Below is a small trained network, with its code and all its weights. Each question gives an input and a target symbol and asks what happens when units are switched off, that is, made to give their printed mean instead of their output.

import numpy as np


def w(rows, s, z=0):
    codes = np.array(rows[::2]) - 128.0
    scale = np.full(codes.shape[1], s)
    scale[-1] = z or s
    return codes * scale


def norm(h):
    return h / np.sqrt((h * h).mean(-1, keepdims=True) + 1e-5)


def f(y):
    return y / 2 * (1 + np.tanh(0.7978845608 * (y + 0.044715 * y**3)))


def softmax(a):
    e = np.exp(a - a.max(-1, keepdims=True))
    return e / e.sum(-1, keepdims=True)


def log_softmax(a):
    a = a - a.max(-1, keepdims=True)
    return a - np.log(np.exp(a).sum(-1, keepdims=True))


def net(x, mask):
    ids = ['αγδεηλξφψ'.index(c) for c in x.split()]
    T = len(ids)
    res = E[ids] + P[:T]
    u = 0
    for l in range(2):
        q, k, v = (norm(res) @ M[l].T for M in (Q, K, V))
        z = softmax(np.where(np.tri(T) > 0, q @ k.T / 3**0.5, -1e9)) @ v
        res = res + np.where(mask[u], z, O[l][:, -1]) @ O[l][:, :-1]
        u += 1
        y = f(norm(res) @ A[l][:, :-1].T + A[l][:, -1])
        res = res + np.where(mask[u : u + 8], y, B[l][:, -1]) @ B[l][:, :-1]
        u += 8
    return log_softmax(norm(res)[-1] @ U[:, :-1].T + U[:, -1])


Q, K, V, O, A, B = {}, {}, {}, {}, {}, {}
E = w([
[146,38,183,82],'α',
[83,103,136,165],'γ',
[203,124,140,105],'δ',
[61,129,143,156],'ε',
[149,82,125,175],'η',
[178,96,157,109],'λ',
[192,166,43,147],'ξ',
[151,167,249,122],'φ',
[153,102,134,104],'ψ',
],0.02)
P = w([
[1,100,129,86],'0',
[243,163,194,190],'1',
[200,146,173,184],'2',
[170,135,155,187],'3',
[176,132,157,197],'4',
[179,142,162,176],'5',
[209,149,182,163],'6',
[181,130,137,208],'7',
[151,123,118,205],'8',
[159,118,110,229],'9',
],0.007)
Q[0] = w([
[42,108,254,195],'L0H1',
[107,131,172,138],'L0H1',
[159,29,191,201],'L0H1',
],0.007)
K[0] = w([
[2,88,178,104],'L0H1',
[148,122,170,168],'L0H1',
[104,75,59,171],'L0H1',
],0.0063)
V[0] = w([
[178,203,25,192],'L0H1',
[116,177,191,122],'L0H1',
[74,3,35,49],'L0H1',
],0.006)
O[0] = w([
[191,203,211,37,6],'L0H1',
[201,255,52,166,68],'L0H1',
[137,201,151,105,41],'L0H1',
],0.0081,0.0014)
A[0] = w([
[129,117,170,99,205],'L0N1',
[196,139,156,105,99],'L0N2',
[102,255,173,147,153],'L0N3',
[198,91,64,216,135],'L0N4',
[34,255,137,153,123],'L0N5',
[121,221,51,217,250],'L0N6',
[76,181,131,231,84],'L0N7',
[46,98,236,91,254],'L0N8',
],0.0089,0.0023)
B[0] = w([
[153,153,131,213,150],'L0N1',
[48,90,61,133,173],'L0N2',
[114,112,196,125,125],'L0N3',
[141,191,160,70,254],'L0N4',
[186,116,131,182,130],'L0N5',
[228,176,191,2,163],'L0N6',
[170,49,86,110,151],'L0N7',
[222,231,169,65,165],'L0N8',
],0.0072,0.0075)
Q[1] = w([
[187,58,82,140],'L1H1',
[38,183,146,116],'L1H1',
[105,248,90,120],'L1H1',
],0.012)
K[1] = w([
[35,96,80,75],'L1H1',
[254,116,184,191],'L1H1',
[203,231,65,165],'L1H1',
],0.0096)
V[1] = w([
[170,151,225,205],'L1H1',
[9,213,212,158],'L1H1',
[151,217,151,22],'L1H1',
],0.011)
O[1] = w([
[128,65,252,120,130],'L1H1',
[96,27,68,78,65],'L1H1',
[207,155,146,59,4],'L1H1',
],0.014,0.0049)
A[1] = w([
[140,147,133,160,78],'L1N1',
[139,137,140,160,145],'L1N2',
[93,77,154,3,3],'L1N3',
[104,100,85,164,175],'L1N4',
[176,176,119,154,99],'L1N5',
[66,146,147,148,205],'L1N6',
[80,30,113,126,72],'L1N7',
[172,132,93,201,125],'L1N8',
],0.014,0.0037)
B[1] = w([
[85,95,120,174,156],'L1N1',
[162,170,178,137,181],'L1N2',
[250,2,182,94,153],'L1N3',
[165,122,77,34,240],'L1N4',
[59,75,72,65,216],'L1N5',
[222,104,215,142,217],'L1N6',
[37,201,103,102,236],'L1N7',
[171,61,154,116,254],'L1N8',
],0.0078,0.0054)
U = w([
[179,36,113,98,2],'α',
[17,89,60,95,137],'γ',
[114,249,116,179,84],'δ',
[134,54,130,46,19],'ε',
[38,104,214,190,110],'η',
[147,108,59,239,222],'λ',
[223,191,147,56,186],'ξ',
[149,181,230,146,86],'φ',
[135,160,52,74,214],'ψ',
],0.011,0.003)

Each question gives the input, a string of symbols that net reads in full, and the target symbol t.
The units are the heads (3 rows each of Q, K, V and O) and the neurons (one row each of A and B). Each row of codes is followed by its name. A weight is (code - 128) times the scale printed after its matrix; where a second scale follows, it is the last column's (O, A, B and U).
mask holds one flag per unit, layer by layer, with each layer's heads first. A switched-off unit (its flag False) gives its mean, the last column of its rows in O or B, instead of its output. The means were averaged over made-up inputs and are rounded, as every weight is.
A unit's drop is (log p(t) with every unit on - log p(t) with that unit switched off) / (log p(t) with every unit on - log p(t) with every unit switched off).
The circuit of an input: a set's keep is (log p(t) with only the set's units on - log p(t) with every unit switched off) / (log p(t) with every unit on - log p(t) with every unit switched off). Starting from the 12 units with the biggest drops (on a tie, the unit counted first), units are removed one at a time, each time the one whose removal leaves the highest keep (on an exact tie, the one counted first), for as long as the keep stays at least 0.8.
circuit, biggest first: the units of the circuit, biggest drop first
unit that matters most: the unit with the biggest drop
top k neurons: the k neurons with the biggest drops, biggest first
k most important neurons of layer l: the k neurons of layer l with the biggest drops, biggest first
drop when u is switched off: that unit's drop, to one decimal
input γ η η η δ λ η γ, target γ: top 2 neurons	[L0N7 L0N4]
input λ ε ξ λ, target λ: circuit, biggest first	[L0H1 L0N6 L1H1]
input λ ξ ψ ψ η λ λ α, target λ: 2 most important neurons of layer 0	[L0N6 L0N4]
input δ η λ λ α γ λ, target δ: circuit, biggest first	[L1H1 L0N8 L0H1 L0N6]
input ψ λ ψ, target ψ: circuit, biggest first	[L1H1 L0H1]
input λ γ η γ φ ξ δ, target λ: top 3 neurons	[L0N6 L0N4 L0N2]
input α η ε η λ ε η η, target α: 3 most important neurons of layer 0	[L0N8 L0N6 L0N7]
input η λ λ ε ψ, target η: circuit, biggest first	[L0N6 L0N2 L1H1]
input λ γ λ γ, target λ: top 4 neurons	[L0N7 L0N6 L0N4 L0N2]
input ε λ η ε α ξ γ γ, target ε: unit that matters most	L0N8
input ε η λ λ α γ ξ ψ η λ, target ε: 2 most important neurons of layer 0	[L0N8 L0N1]
input δ α λ γ η α γ, target δ: top 4 neurons	[L0N7 L0N8 L0N4 L0N6]
input δ η η η λ λ γ α γ, target δ: 3 most important neurons of layer 0	[L0N7 L0N8 L0N6]
input λ λ λ γ φ λ ξ λ ψ, target λ: circuit, biggest first	[L0N6 L0H1 L1H1]
input ξ η λ λ ξ φ λ φ η, target ξ: circuit, biggest first	[L1H1]
input ε η λ, target ε: top 2 neurons	[L0N8 L0N6]
input γ λ λ α λ ψ, target γ: top 2 neurons	[L0N4 L0N7]
input ξ η α γ η η η, target ξ: circuit, biggest first	[L1H1 L0N8]
input ξ γ λ λ η γ, target ξ: circuit, biggest first	[L0N8 L1H1 L0N7]
input α δ λ η ε, target α: unit that matters most	L0N7
input λ ψ δ γ η η ε, target λ: top 4 neurons	[L0N7 L0N4 L0N6 L0N5]
input φ ψ λ γ φ ψ λ δ λ δ, target φ: 2 most important neurons of layer 0	[L0N8 L0N4]
input ξ ξ γ α, target ξ: top 2 neurons	[L0N8 L0N2]
input ψ λ δ λ φ η, target ψ: drop when L0H1 is switched off	0.7
input φ ξ λ γ ε ξ λ λ ξ λ, target φ: drop when L0H1 is switched off	0.3
input α λ λ, target α: drop when L0H1 is switched off	1.7
input δ ψ γ λ λ λ η δ η, target δ: drop when L0H1 is switched off	0.2
input φ λ δ λ δ λ, target φ: top neuron	[L0N4]
